Here is a tiny trained network, its code and every weight. The questions are about switching its units off for an input and a class, where a switched-off unit gives its printed mean instead of its output.

import numpy as np


def w(rows, s, z=0):
    codes = np.array(rows[::2]) - 128.0
    scale = np.full(codes.shape[1], s)
    scale[-1] = z or s
    return codes * scale


def norm(h):
    return h / np.sqrt((h * h).mean(-1, keepdims=True) + 1e-5)


def f(y):
    return np.maximum(y, 0)


def log_softmax(a):
    a = a - a.max(-1, keepdims=True)
    return a - np.log(np.exp(a).sum(-1, keepdims=True))


def net(x, mask):
    res = np.array(x, float).reshape(1, 6) / 4 @ E
    u = 0
    for l in range(2):
        y = f(norm(res) @ A[l][:, :-1].T + A[l][:, -1])
        res = res + np.where(mask[u : u + 15], y, B[l][:, -1]) @ B[l][:, :-1]
        u += 15
    return log_softmax(norm(res)[-1] @ U[:, :-1].T + U[:, -1])


A, B = {}, {}
E = w([
[128,212,97,112],'x0',
[251,51,157,84],'x1',
[169,147,216,201],'x2',
[99,125,72,214],'x3',
[87,105,171,77],'x4',
[165,74,34,81],'x5',
],0.0017)
A[0] = w([
[173,126,87,106,39],'L0N0',
[91,158,104,161,30],'L0N1',
[144,140,195,142,50],'L0N2',
[77,104,157,1,50],'L0N3',
[131,132,133,129,116],'L0N4',
[150,151,193,135,50],'L0N5',
[77,205,82,124,67],'L0N6',
[141,143,183,130,46],'L0N7',
[169,128,90,111,36],'L0N8',
[171,132,89,108,7],'L0N9',
[121,116,124,120,118],'L0N10',
[141,146,197,134,45],'L0N11',
[158,115,88,48,146],'L0N12',
[126,126,134,128,112],'L0N13',
[109,49,132,205,38],'L0N14',
],0.0063,0.0015)
B[0] = w([
[185,77,65,136,175],'L0N0',
[72,113,70,131,178],'L0N1',
[164,126,149,209,192],'L0N2',
[26,137,253,20,244],'L0N3',
[130,127,134,132,133],'L0N4',
[164,106,177,197,191],'L0N5',
[26,140,98,122,226],'L0N6',
[152,118,169,188,175],'L0N7',
[183,84,69,131,166],'L0N8',
[187,87,65,134,161],'L0N9',
[130,121,151,132,142],'L0N10',
[164,112,169,200,191],'L0N11',
[173,46,131,76,251],'L0N12',
[133,126,129,132,131],'L0N13',
[166,215,136,26,205],'L0N14',
],0.012,0.0025)
A[1] = w([
[86,148,89,147,79],'L1N0',
[128,128,128,128,125],'L1N1',
[83,107,162,64,10],'L1N2',
[135,144,127,123,109],'L1N3',
[80,134,83,146,105],'L1N4',
[164,208,154,34,80],'L1N5',
[98,163,180,134,163],'L1N6',
[179,148,205,220,31],'L1N7',
[171,245,115,93,94],'L1N8',
[31,180,44,165,28],'L1N9',
[110,200,99,115,123],'L1N10',
[18,133,97,120,163],'L1N11',
[171,141,218,241,43],'L1N12',
[185,253,148,100,103],'L1N13',
[131,127,132,133,116],'L1N14',
],0.0057,0.0012)
B[1] = w([
[106,156,83,118,170],'L1N0',
[128,128,128,128,128],'L1N1',
[135,153,222,117,199],'L1N2',
[121,120,130,140,134],'L1N3',
[129,179,106,95,178],'L1N4',
[74,61,154,190,206],'L1N5',
[170,112,57,69,195],'L1N6',
[191,240,166,150,235],'L1N7',
[62,77,139,202,176],'L1N8',
[77,183,16,120,226],'L1N9',
[116,108,80,164,176],'L1N10',
[113,212,96,101,246],'L1N11',
[216,253,179,144,254],'L1N12',
[72,73,141,245,183],'L1N13',
[131,133,130,128,133],'L1N14',
],0.013,0.003)
U = w([
[43,227,1,114,211],'0',
[254,33,43,96,123],'1',
[62,150,185,56,96],'2',
[254,247,199,206,203],'3',
[67,58,134,247,5],'4',
[128,52,224,55,129],'5',
],0.0089,0.0021)

Each question gives the input, the list of numbers given to net, and the class t.
The units are the neurons (one row each of A and B). Each row of codes is followed by its name. A weight is (code - 128) times the scale printed after its matrix; where a second scale follows, it is the last column's (A, B and U).
mask holds one flag per neuron, layer by layer. A switched-off neuron (its flag False) gives its mean, the last column of its row in B, instead of its output. The means were averaged over made-up inputs and are rounded, as every weight is.
A unit's drop is (log p(t) with every unit on - log p(t) with that unit switched off) / (log p(t) with every unit on - log p(t) with every unit switched off).
The circuit of an input: a set's keep is (log p(t) with only the set's units on - log p(t) with every unit switched off) / (log p(t) with every unit on - log p(t) with every unit switched off). Starting from the 12 units with the biggest drops (on a tie, the unit counted first), units are removed one at a time, each time the one whose removal leaves the highest keep (on an exact tie, the one counted first), for as long as the keep stays at least 0.8.
circuit, biggest first: the units of the circuit, biggest drop first
most important unit: the unit with the biggest drop
k most important neurons: the k neurons with the biggest drops, biggest first
k most important neurons of layer l: the k neurons of layer l with the biggest drops, biggest first
drop of u: that unit's drop, to one decimal
input [7,-7,-8,-7,5,7], class 2: circuit, biggest first -> (L0N3)
input [-8,3,2,1,-6,4], class 4: circuit, biggest first -> (L0N14; L1N5; L1N12)
input [4,-7,8,8,-4,-7], class 0: circuit, biggest first -> (L0N1; L1N9)
input [-3,1,5,3,-7,7], class 1: circuit, biggest first -> (L0N0; L0N8; L1N12)
input [-4,4,5,3,-6,4], class 4: 2 most important neurons -> (L0N14; L0N12)
input [5,1,-8,-5,7,8], class 5: circuit, biggest first -> (L0N3; L0N12)
input [8,-4,-2,-5,0,7], class 2: 4 most important neurons -> (L0N12; L0N6; L0N3; L1N2)
input [-6,8,8,5,2,7], class 4: 2 most important neurons -> (L0N14; L0N12)
input [-8,-1,-7,7,-5,-1], class 4: 2 most important neurons -> (L0N14; L0N6)
input [1,-5,-2,-3,1,7], class 2: 2 most important neurons of layer 0 -> (L0N6; L0N3)
input [-7,5,-1,-5,8,-4], class 5: 2 most important neurons -> (L0N3; L1N11)
input [-8,2,6,-1,5,7], class 4: 2 most important neurons of layer 1 -> (L1N5; L1N12)
input [-2,-5,4,6,6,-5], class 0: 4 most important neurons of layer 0 -> (L0N1; L0N12; L0N6; L0N14)
input [8,0,-2,0,-2,-7], class 0: most important unit -> L0N6
input [0,7,-2,-4,0,-3], class 5: 2 most important neurons -> (L0N3; L0N12)
input [-5,-2,1,3,-6,-3], class 4: 2 most important neurons of layer 0 -> (L0N14; L0N6)
input [-3,8,7,2,-7,5], class 1: 2 most important neurons of layer 1 -> (L1N12; L1N7)
input [-3,4,7,8,-7,2], class 4: drop of L0N14 -> 1.2
input [-7,7,-5,-5,-2,0], class 5: drop of L0N3 -> 0.2
input [-7,4,-5,-7,-2,4], class 5: drop of L0N3 -> 0.3
input [-4,8,-4,1,-2,-2], class 5: most important unit -> L1N9
